data =
[[ 5.06 -3.04  4.84  1.78 -4.80 -4.48  0.37 -1.94  4.06 -0.19 -3.58]
 [ 1.15  0.94  0.90  3.92  7.20  0.25 -2.07 -5.77 -1.65 -1.45 -3.08]
 [-2.45  0.96 -1.82  1.23  0.95  1.84 -1.32  3.99 -2.25  1.00  1.11]]
Rows and columns are counted from 1.
(1, 1): 5.06
(3, 10): 1.00
(2, 3): 0.90
(2, 4): 3.92
(3, 1): -2.45
(1, 9): 4.06
(2, 10): -1.45
(1, 10): -0.19
(2, 1): 1.15
(1, 2): -3.04
(2, 11): -3.08
(2, 7): -2.07
(3, 2): 0.96
(2, 9): -1.65
(2, 8): -5.77
(3, 6): 1.84
(1, 5): -4.80
(1, 3): 4.84
(1, 6): -4.48
(3, 5): 0.95
(3, 8): 3.99

x =
[[-1.00  2.59 -0.69 -1.20 -0.87 -0.48 -8.11  0.87 -0.66]
 [-3.74 -1.15  0.26  0.27  0.78  1.02  2.24 -3.30  0.88]
 [-1.29 -1.25  0.15  0.20 -0.05 -0.60 -3.41  2.40 -0.33]
 [ 1.43  0.35 -0.28 -0.17 -0.95 -0.32  0.74  1.49 -0.45]
 [-1.85 -3.44 -0.66 -1.20 -1.29 -1.37  0.11 -6.84 -1.37]
 [ 1.19 -0.12 -0.98 -1.35 -1.11 -0.40 -3.73  0.96 -0.80]]
Rows and columns are counted from 1.
(1, 1) => -1.00
(5, 9) => -1.37
(1, 6) => -0.48
(1, 5) => -0.87
(5, 8) => -6.84
(5, 5) => -1.29
(6, 6) => -0.40
(5, 3) => -0.66
(5, 4) => -1.20
(4, 2) => 0.35
(4, 6) => -0.32
(3, 8) => 2.40
(1, 2) => 2.59
(4, 4) => -0.17
(6, 2) => -0.12
(6, 8) => 0.96
(2, 9) => 0.88
(3, 3) => 0.15
(2, 1) => -3.74
(2, 8) => -3.30
(5, 6) => -1.37
(6, 5) => -1.11
(4, 7) => 0.74
(3, 4) => 0.20
(4, 3) => -0.28
(6, 7) => -3.73
(1, 9) => -0.66
(3, 7) => -3.41

X = [[246, -117, -242, 519, -208, -204, 116, 73, -303, -127], [269, -362, -196, -117, -181, -110, 130, -245, -350, -338], [294, -142, -223, -99, -431, -285, 57, 39, -272, -239], [314, 41, -161, 250, -176, -195, -54, -10, -104, -121], [342, -169, -206, 142, -252, -256, 29, -145, -315, -203], [150, -149, -309, 203, -178, -122, 455, 63, -447, -88], [266, -469, -241, 15, -266, 58, 38, -305, -403, -528], [185, -267, -485, 220, -505, -268, 94, -90, -379, -306], [152, -98, 25, 461, 4, -275, 236, -240, -531, 351]]
Rows and columns are counted from 1.
(1, 1) = 246
(6, 5) = -178
(5, 6) = -256
(2, 6) = -110
(3, 2) = -142
(7, 8) = -305
(5, 1) = 342
(2, 5) = -181
(9, 2) = -98
(8, 8) = -90
(9, 8) = -240
(6, 10) = -88
(4, 8) = -10
(8, 3) = -485
(7, 10) = -528
(8, 6) = -268
(4, 5) = -176
(7, 1) = 266
(1, 7) = 116
(1, 8) = 73
(2, 10) = -338
(5, 3) = -206
(4, 1) = 314
(1, 4) = 519
(6, 6) = -122
(1, 6) = -204
(9, 1) = 152
(4, 7) = -54
(2, 3) = -196
(4, 4) = 250
(1, 3) = -242
(3, 10) = -239
(8, 7) = 94
(7, 7) = 38
(9, 10) = 351

grid =
array([[ 2.44, -2.23,  0.14,  1.68,  1.73],
       [ 0.03, -2.15, -0.48,  3.57, -0.48],
       [-0.53, -1.08,  0.10,  2.75,  0.46],
       [ 3.11,  1.53, -0.39, -5.45, -0.34],
       [ 0.65,  3.64, -6.34, -2.99,  5.29],
       [-0.50, -1.42,  0.40,  4.42,  0.18],
       [ 1.42,  0.10, -1.07,  1.32,  2.04],
       [ 2.02,  1.90,  0.21, -2.80, -2.55],
       [-0.29, -2.92,  2.83,  7.54,  1.58],
       [-0.66,  1.59, -0.01,  1.81,  0.39],
       [ 0.41,  0.01, -2.19, -2.96, -0.30],
       [ 1.73,  3.66, -1.23, -7.95, -2.41],
       [-1.35, -0.80,  1.34,  2.77, -0.03],
       [-1.06, -1.72,  2.92,  7.18,  1.82]])
Indices start at 1.
(1, 1): 2.44
(2, 5): -0.48
(11, 3): -2.19
(6, 4): 4.42
(12, 5): -2.41
(3, 4): 2.75
(3, 1): -0.53
(12, 2): 3.66
(4, 3): -0.39
(9, 1): -0.29
(6, 1): -0.50
(3, 5): 0.46
(7, 3): -1.07
(4, 5): -0.34
(10, 4): 1.81
(7, 1): 1.42
(2, 4): 3.57
(11, 4): -2.96
(13, 5): -0.03
(5, 4): -2.99
(4, 4): -5.45
(13, 2): -0.80
(10, 3): -0.01
(7, 2): 0.10
(8, 5): -2.55
(3, 2): -1.08
(10, 5): 0.39
(14, 3): 2.92
(6, 5): 0.18
(13, 4): 2.77
